Here is a tiny trained network, its code and every weight. The questions are about switching its units off for an input and a class, where a switched-off unit gives its printed mean instead of its output.

import numpy as np


def w(rows, s, z=0):
    codes = np.array(rows[::2]) - 128.0
    scale = np.full(codes.shape[1], s)
    scale[-1] = z or s
    return codes * scale


def f(y):
    return np.maximum(y, 0)


def log_softmax(a):
    a = a - a.max(-1, keepdims=True)
    return a - np.log(np.exp(a).sum(-1, keepdims=True))


def net(x, mask):
    res = np.array(x, float).reshape(1, 4) / 4 @ E
    y = f(res @ A[0][:, :-1].T + A[0][:, -1])
    res = res + np.where(mask, y, B[0][:, -1]) @ B[0][:, :-1]
    return log_softmax(res[-1] @ U[:, :-1].T + U[:, -1])


A, B = {}, {}
E = w([
[102,151,102,123,254,88,114],'x0',
[193,86,157,204,171,144,68],'x1',
[139,47,88,134,146,129,206],'x2',
[43,82,124,185,109,115,103],'x3',
],0.011)
A[0] = w([
[128,102,112,128,133,122,153,121],'N1',
[88,227,144,118,161,120,42,31],'N2',
[150,116,132,154,196,126,98,101],'N3',
[34,113,121,155,183,121,101,51],'N4',
[181,116,139,122,42,128,139,27],'N5',
[67,93,137,155,111,137,107,24],'N6',
[52,186,99,76,173,118,175,73],'N7',
[219,182,127,72,184,133,158,5],'N8',
[110,149,129,92,88,124,161,80],'N9',
[124,169,114,92,253,107,137,67],'N10',
[196,103,130,174,166,135,81,78],'N11',
[125,65,107,119,211,122,211,65],'N12',
],0.022,0.0022)
B[0] = w([
[166,184,120,83,144,109,90,161],'N1',
[235,131,40,86,216,162,168,243],'N2',
[99,100,228,141,148,121,96,194],'N3',
[76,149,86,144,6,103,142,206],'N4',
[117,136,133,231,138,220,100,207],'N5',
[115,155,95,113,64,79,158,187],'N6',
[93,90,250,110,174,92,93,245],'N7',
[82,152,46,87,12,25,167,226],'N8',
[118,100,191,103,165,92,110,193],'N9',
[95,129,157,248,77,235,92,249],'N10',
[95,109,211,66,180,78,121,213],'N11',
[227,133,53,95,209,167,163,227],'N12',
],0.02,0.019)
U = w([
[69,145,133,254,146,224,78,254],'0',
[61,99,223,133,224,91,73,69],'1',
[201,159,37,144,234,182,131,125],'2',
[43,176,56,170,65,81,140,58],'3',
],0.0082,0.0036)

Each question gives the input, the list of numbers given to net, and the class t.
The units are the neurons (one row each of A and B). Each row of codes is followed by its name. A weight is (code - 128) times the scale printed after its matrix; where a second scale follows, it is the last column's (A, B and U).
mask holds one flag per neuron, in row order. A switched-off neuron (its flag False) gives its mean, the last column of its row in B, instead of its output. The means were averaged over made-up inputs and are rounded, as every weight is.
A unit's drop is (log p(t) with every unit on - log p(t) with that unit switched off) / (log p(t) with every unit on - log p(t) with every unit switched off).
The circuit of an input: a set's keep is (log p(t) with only the set's units on - log p(t) with every unit switched off) / (log p(t) with every unit on - log p(t) with every unit switched off). Starting from all 12 units, units are removed one at a time, each time the one whose removal leaves the highest keep (on an exact tie, the one counted first), for as long as the keep stays at least 0.8.
circuit, biggest first: the units of the circuit, biggest drop first
most important unit: the unit with the biggest drop
k most important neurons: the k neurons with the biggest drops, biggest first
drop when u is switched off: that unit's drop, to one decimal
input [2,-4,-1,7], class 3: most important unit	N4
input [6,1,7,-8], class 3: 4 most important neurons	(N8, N2, N10, N5)
input [2,2,-4,3], class 2: 2 most important neurons	(N2, N8)
input [6,5,-7,-5], class 2: 3 most important neurons	(N2, N7, N5)
input [2,-1,-5,6], class 3: 3 most important neurons	(N4, N12, N6)
input [-7,8,4,7], class 1: 3 most important neurons	(N11, N10, N8)
input [-1,8,1,7], class 1: 3 most important neurons	(N11, N8, N3)
input [6,-6,4,-7], class 3: 4 most important neurons	(N8, N5, N11, N3)
input [3,-6,6,7], class 3: 4 most important neurons	(N4, N2, N11, N6)
input [2,-5,6,4], class 2: 2 most important neurons	(N12, N11)
input [-4,5,-7,-7], class 2: 2 most important neurons	(N2, N4)
input [8,4,-3,8], class 0: 3 most important neurons	(N10, N8, N3)
input [5,-5,2,-2], class 0: 3 most important neurons	(N10, N11, N3)
input [6,5,-7,2], class 2: circuit, biggest first	(N2)
input [-5,1,-5,6], class 3: 2 most important neurons	(N10, N6)
input [-1,-1,6,8], class 3: drop when N4 is switched off	0.8
input [-4,2,8,7], class 2: drop when N8 is switched off	0.8
input [6,1,4,-1], class 0: drop when N10 is switched off	3.6
